Here is a tiny trained network, its code and every weight. The questions are about switching its units off for an input and a class, where a switched-off unit gives its printed mean instead of its output.

import numpy as np


def w(rows, s, z=0):
    codes = np.array(rows[::2]) - 128.0
    scale = np.full(codes.shape[1], s)
    scale[-1] = z or s
    return codes * scale


def f(y):
    return np.maximum(y, 0)


def log_softmax(a):
    a = a - a.max(-1, keepdims=True)
    return a - np.log(np.exp(a).sum(-1, keepdims=True))


def net(x, mask):
    res = np.array(x, float).reshape(1, 5) / 4 @ E
    y = f(res @ A[0][:, :-1].T + A[0][:, -1])
    res = res + np.where(mask, y, B[0][:, -1]) @ B[0][:, :-1]
    return log_softmax(res[-1] @ U[:, :-1].T + U[:, -1])


A, B = {}, {}
E = w([
[90,214,149,250,206],'x0',
[152,96,2,235,51],'x1',
[243,240,140,103,109],'x2',
[213,49,104,120,250],'x3',
[226,66,252,214,76],'x4',
],0.0067)
A[0] = w([
[49,177,158,162,75,129],'neuron 0',
[200,41,77,113,228,114],'neuron 1',
[202,181,62,141,94,117],'neuron 2',
[119,157,213,72,150,108],'neuron 3',
[97,134,93,110,160,110],'neuron 4',
[142,129,44,172,104,103],'neuron 5',
[112,139,170,101,129,103],'neuron 6',
[95,201,148,252,202,109],'neuron 7',
[104,86,85,183,108,135],'neuron 8',
[118,105,109,143,118,142],'neuron 9',
[42,46,136,169,132,78],'neuron 10',
[96,63,126,100,104,121],'neuron 11',
[108,136,158,117,124,113],'neuron 12',
[54,164,158,127,7,111],'neuron 13',
[159,124,111,172,220,114],'neuron 14',
[182,109,157,141,89,135],'neuron 15',
[70,83,135,146,132,229],'neuron 16',
[109,193,11,61,158,109],'neuron 17',
[168,122,114,88,93,121],'neuron 18',
[167,102,47,190,83,108],'neuron 19',
[174,78,106,49,63,129],'neuron 20',
[151,88,194,177,107,110],'neuron 21',
[114,118,140,91,117,143],'neuron 22',
[218,210,127,95,115,158],'neuron 23',
[84,113,194,82,196,132],'neuron 24',
[172,107,177,162,105,97],'neuron 25',
[116,125,136,155,142,254],'neuron 26',
[144,102,121,88,99,76],'neuron 27',
],0.016,0.0088)
B[0] = w([
[165,122,114,141,92,193],'neuron 0',
[186,119,123,157,72,254],'neuron 1',
[148,161,175,120,152,191],'neuron 2',
[149,106,120,128,177,197],'neuron 3',
[110,105,154,141,113,165],'neuron 4',
[143,105,118,122,170,190],'neuron 5',
[143,112,135,125,145,155],'neuron 6',
[104,100,122,27,113,219],'neuron 7',
[144,129,128,130,167,193],'neuron 8',
[129,138,119,128,148,159],'neuron 9',
[159,132,254,88,119,193],'neuron 10',
[116,158,135,91,126,181],'neuron 11',
[141,120,135,131,135,146],'neuron 12',
[185,103,114,154,85,208],'neuron 13',
[163,123,114,129,83,188],'neuron 14',
[89,115,129,154,127,191],'neuron 15',
[110,206,129,151,136,212],'neuron 16',
[75,94,146,176,113,224],'neuron 17',
[111,135,111,96,120,170],'neuron 18',
[142,101,110,128,176,214],'neuron 19',
[101,120,88,61,121,219],'neuron 20',
[86,104,145,165,116,198],'neuron 21',
[128,133,111,125,133,159],'neuron 22',
[142,204,168,134,133,210],'neuron 23',
[150,108,125,128,178,210],'neuron 24',
[101,94,151,156,116,184],'neuron 25',
[81,187,38,162,146,202],'neuron 26',
[130,105,142,82,112,155],'neuron 27',
],0.045,0.015)
U = w([
[222,115,79,162,35,146],'0',
[172,85,113,141,253,109],'1',
[83,123,96,25,79,123],'2',
[28,71,176,205,101,117],'3',
[146,219,203,120,137,123],'4',
[92,238,33,167,126,253],'5',
[120,155,62,154,114,66],'6',
],0.011,0.0064)

Each question gives the input, the list of numbers given to net, and the class t.
The units are the neurons (one row each of A and B). Each row of codes is followed by its name. A weight is (code - 128) times the scale printed after its matrix; where a second scale follows, it is the last column's (A, B and U).
mask holds one flag per neuron, in row order. A switched-off neuron (its flag False) gives its mean, the last column of its row in B, instead of its output. The means were averaged over made-up inputs and are rounded, as every weight is.
A unit's drop is (log p(t) with every unit on - log p(t) with that unit switched off) / (log p(t) with every unit on - log p(t) with every unit switched off).
The circuit of an input: a set's keep is (log p(t) with only the set's units on - log p(t) with every unit switched off) / (log p(t) with every unit on - log p(t) with every unit switched off). Starting from the 12 units with the biggest drops (on a tie, the unit counted first), units are removed one at a time, each time the one whose removal leaves the highest keep (on an exact tie, the one counted first), for as long as the keep stays at least 0.8.
units of the circuit, in order: the units of the circuit, biggest drop first
top k neurons: the k neurons with the biggest drops, biggest first
drop when u is switched off: that unit's drop, to one decimal
input [3,-4,-8,0,0], class 4: units of the circuit, in order : (neuron 10)
input [-4,8,-2,-6,7], class 1: top 2 neurons : (neuron 19; neuron 1)
input [-4,-6,-5,5,7], class 3: top 3 neurons : (neuron 21; neuron 25; neuron 19)
input [4,4,7,-6,0], class 4: top 3 neurons : (neuron 2; neuron 23; neuron 1)
input [1,-1,7,2,-5], class 4: top 2 neurons : (neuron 23; neuron 2)
input [-2,1,-5,2,-5], class 3: top 3 neurons : (neuron 17; neuron 23; neuron 2)
input [7,-7,1,1,4], class 1: top 2 neurons : (neuron 3; neuron 24)
input [2,-4,8,-8,0], class 0: top 2 neurons : (neuron 13; neuron 0)
input [2,-6,-5,4,7], class 3: top 2 neurons : (neuron 21; neuron 25)
input [-6,-3,-4,5,5], class 2: top 2 neurons : (neuron 20; neuron 13)
input [7,-8,4,2,3], class 1: top 2 neurons : (neuron 3; neuron 24)
input [2,-2,5,6,-7], class 3: top 2 neurons : (neuron 17; neuron 13)
input [8,-5,-2,-1,-6], class 2: drop when neuron 7 is switched off : 4.4
input [-1,2,7,-1,4], class 4: units of the circuit, in order : (neuron 23)
input [-1,-7,-2,7,-1], class 0: drop when neuron 5 is switched off : 0.2
input [-7,3,5,6,-4], class 2: drop when neuron 27 is switched off : 0.1
